Below are the code and all the weights of a small trained network. Each question names an input and a class and asks about switching units off, where a switched-off unit gives its printed mean instead of its output.

import numpy as np


def w(rows, s, z=0):
    codes = np.array(rows[::2]) - 128.0
    scale = np.full(codes.shape[1], s)
    scale[-1] = z or s
    return codes * scale


def f(y):
    return y / 2 * (1 + np.tanh(0.7978845608 * (y + 0.044715 * y**3)))


def log_softmax(a):
    a = a - a.max(-1, keepdims=True)
    return a - np.log(np.exp(a).sum(-1, keepdims=True))


def net(x, mask):
    res = np.array(x, float).reshape(1, 6) / 4 @ E
    y = f(res @ A[0][:, :-1].T + A[0][:, -1])
    res = res + np.where(mask, y, B[0][:, -1]) @ B[0][:, :-1]
    return log_softmax(res[-1] @ U[:, :-1].T + U[:, -1])


A, B = {}, {}
E = w([
[127,135,129,131],'x0',
[143,105,128,114],'x1',
[108,147,47,29],'x2',
[255,229,149,74],'x3',
[127,131,128,130],'x4',
[81,135,243,38],'x5',
],0.0067)
A[0] = w([
[29,100,115,138,120],'N0',
[99,105,138,147,120],'N1',
[110,120,69,53,83],'N2',
[153,204,176,165,149],'N3',
[235,81,3,196,96],'N4',
[133,138,186,163,72],'N5',
[105,126,198,97,99],'N6',
[144,112,149,79,254],'N7',
[145,111,198,190,101],'N8',
[112,90,129,140,69],'N9',
[221,96,111,211,87],'N10',
[93,133,166,73,92],'N11',
[114,150,198,91,60],'N12',
[144,117,177,170,81],'N13',
[121,136,130,100,192],'N14',
[77,48,109,169,103],'N15',
[26,87,126,128,70],'N16',
[98,123,124,88,65],'N17',
[163,100,172,168,66],'N18',
[106,141,233,125,103],'N19',
[148,49,92,101,213],'N20',
[180,121,130,102,98],'N21',
[202,168,143,108,62],'N22',
[94,186,86,84,125],'N23',
[130,112,197,90,90],'N24',
[65,150,160,116,183],'N25',
[78,91,134,148,78],'N26',
[95,60,130,126,83],'N27',
[128,105,174,90,83],'N28',
],0.012,0.0099)
B[0] = w([
[189,152,167,79,196],'N0',
[207,146,124,127,144],'N1',
[91,84,57,92,158],'N2',
[166,65,169,64,178],'N3',
[3,187,205,118,223],'N4',
[90,134,19,93,131],'N5',
[82,166,95,163,156],'N6',
[129,64,201,170,254],'N7',
[93,17,31,34,163],'N8',
[169,202,58,61,123],'N9',
[58,119,147,90,176],'N10',
[55,186,60,175,152],'N11',
[69,226,163,123,141],'N12',
[112,93,53,67,135],'N13',
[122,101,154,137,185],'N14',
[166,183,174,42,188],'N15',
[151,149,158,57,179],'N16',
[75,171,81,84,124],'N17',
[116,127,30,91,132],'N18',
[51,132,118,140,171],'N19',
[126,115,174,161,216],'N20',
[128,137,144,83,133],'N21',
[169,205,162,3,152],'N22',
[137,34,105,115,161],'N23',
[72,170,111,130,148],'N24',
[156,138,144,194,195],'N25',
[170,165,137,50,145],'N26',
[152,172,142,95,148],'N27',
[78,225,87,141,133],'N28',
],0.0071,0.0092)
U = w([
[220,213,177,37,39],'0',
[15,225,122,161,53],'1',
[154,104,164,180,238],'2',
[160,106,161,162,246],'3',
[144,96,169,163,202],'4',
[102,52,19,61,184],'5',
[242,63,76,210,8],'6',
[196,147,6,215,25],'7',
],0.011)

Each question gives the input, the list of numbers given to net, and the class t.
The units are the neurons (one row each of A and B). Each row of codes is followed by its name. A weight is (code - 128) times the scale printed after its matrix; where a second scale follows, it is the last column's (A, B and U).
mask holds one flag per neuron, in row order. A switched-off neuron (its flag False) gives its mean, the last column of its row in B, instead of its output. The means were averaged over made-up inputs and are rounded, as every weight is.
A unit's drop is (log p(t) with every unit on - log p(t) with that unit switched off) / (log p(t) with every unit on - log p(t) with every unit switched off).
The circuit of an input: a set's keep is (log p(t) with only the set's units on - log p(t) with every unit switched off) / (log p(t) with every unit on - log p(t) with every unit switched off). Starting from the 12 units with the biggest drops (on a tie, the unit counted first), units are removed one at a time, each time the one whose removal leaves the highest keep (on an exact tie, the one counted first), for as long as the keep stays at least 0.8.
circuit, biggest first: the units of the circuit, biggest drop first
most important unit: the unit with the biggest drop
k most important neurons: the k neurons with the biggest drops, biggest first
drop of u: that unit's drop, to one decimal
input [4,-2,3,7,-1,8], class 1: most important neuron : (N11)
input [1,-3,-1,-4,-4,6], class 1: 4 most important neurons : (N19 N11 N6 N3)
input [2,-3,-4,-5,-2,-6], class 1: 2 most important neurons : (N4 N7)
input [-3,1,-4,-7,2,8], class 1: 2 most important neurons : (N19 N6)
input [-5,-6,7,-8,3,5], class 0: circuit, biggest first : (N0 N16)
input [8,7,4,-8,-3,-8], class 0: circuit, biggest first : (N15 N0 N16)
input [3,4,5,-8,7,8], class 0: circuit, biggest first : (N0 N16)
input [4,5,-7,-7,4,7], class 0: 4 most important neurons : (N15 N0 N16 N26)
input [5,2,-8,-6,-6,7], class 5: 4 most important neurons : (N8 N4 N13 N5)
input [7,-8,4,6,-3,6], class 4: circuit, biggest first : (N7 N15)
input [-2,-8,4,-5,0,8], class 1: 2 most important neurons : (N11 N6)
input [-2,-2,-1,-5,-3,1], class 0: 2 most important neurons : (N15 N0)
input [6,0,-3,3,0,-7], class 1: 2 most important neurons : (N4 N10)
input [6,-1,-2,-6,-7,-7], class 1: circuit, biggest first : (N4)
input [-4,-5,-6,7,6,-7], class 0: 3 most important neurons : (N3 N22 N19)
input [6,-4,-6,-1,1,-6], class 1: 3 most important neurons : (N4 N10 N7)
input [6,-2,-4,5,0,-8], class 1: 2 most important neurons : (N4 N10)
input [8,-7,0,-3,6,-8], class 1: drop of N4 : 0.6
input [3,-2,-8,-8,-4,-6], class 0: drop of N15 : 0.4
input [6,-1,-8,-7,-6,-4], class 5: drop of N26 : -0.1
input [0,6,-5,-8,7,3], class 0: most important unit : N15
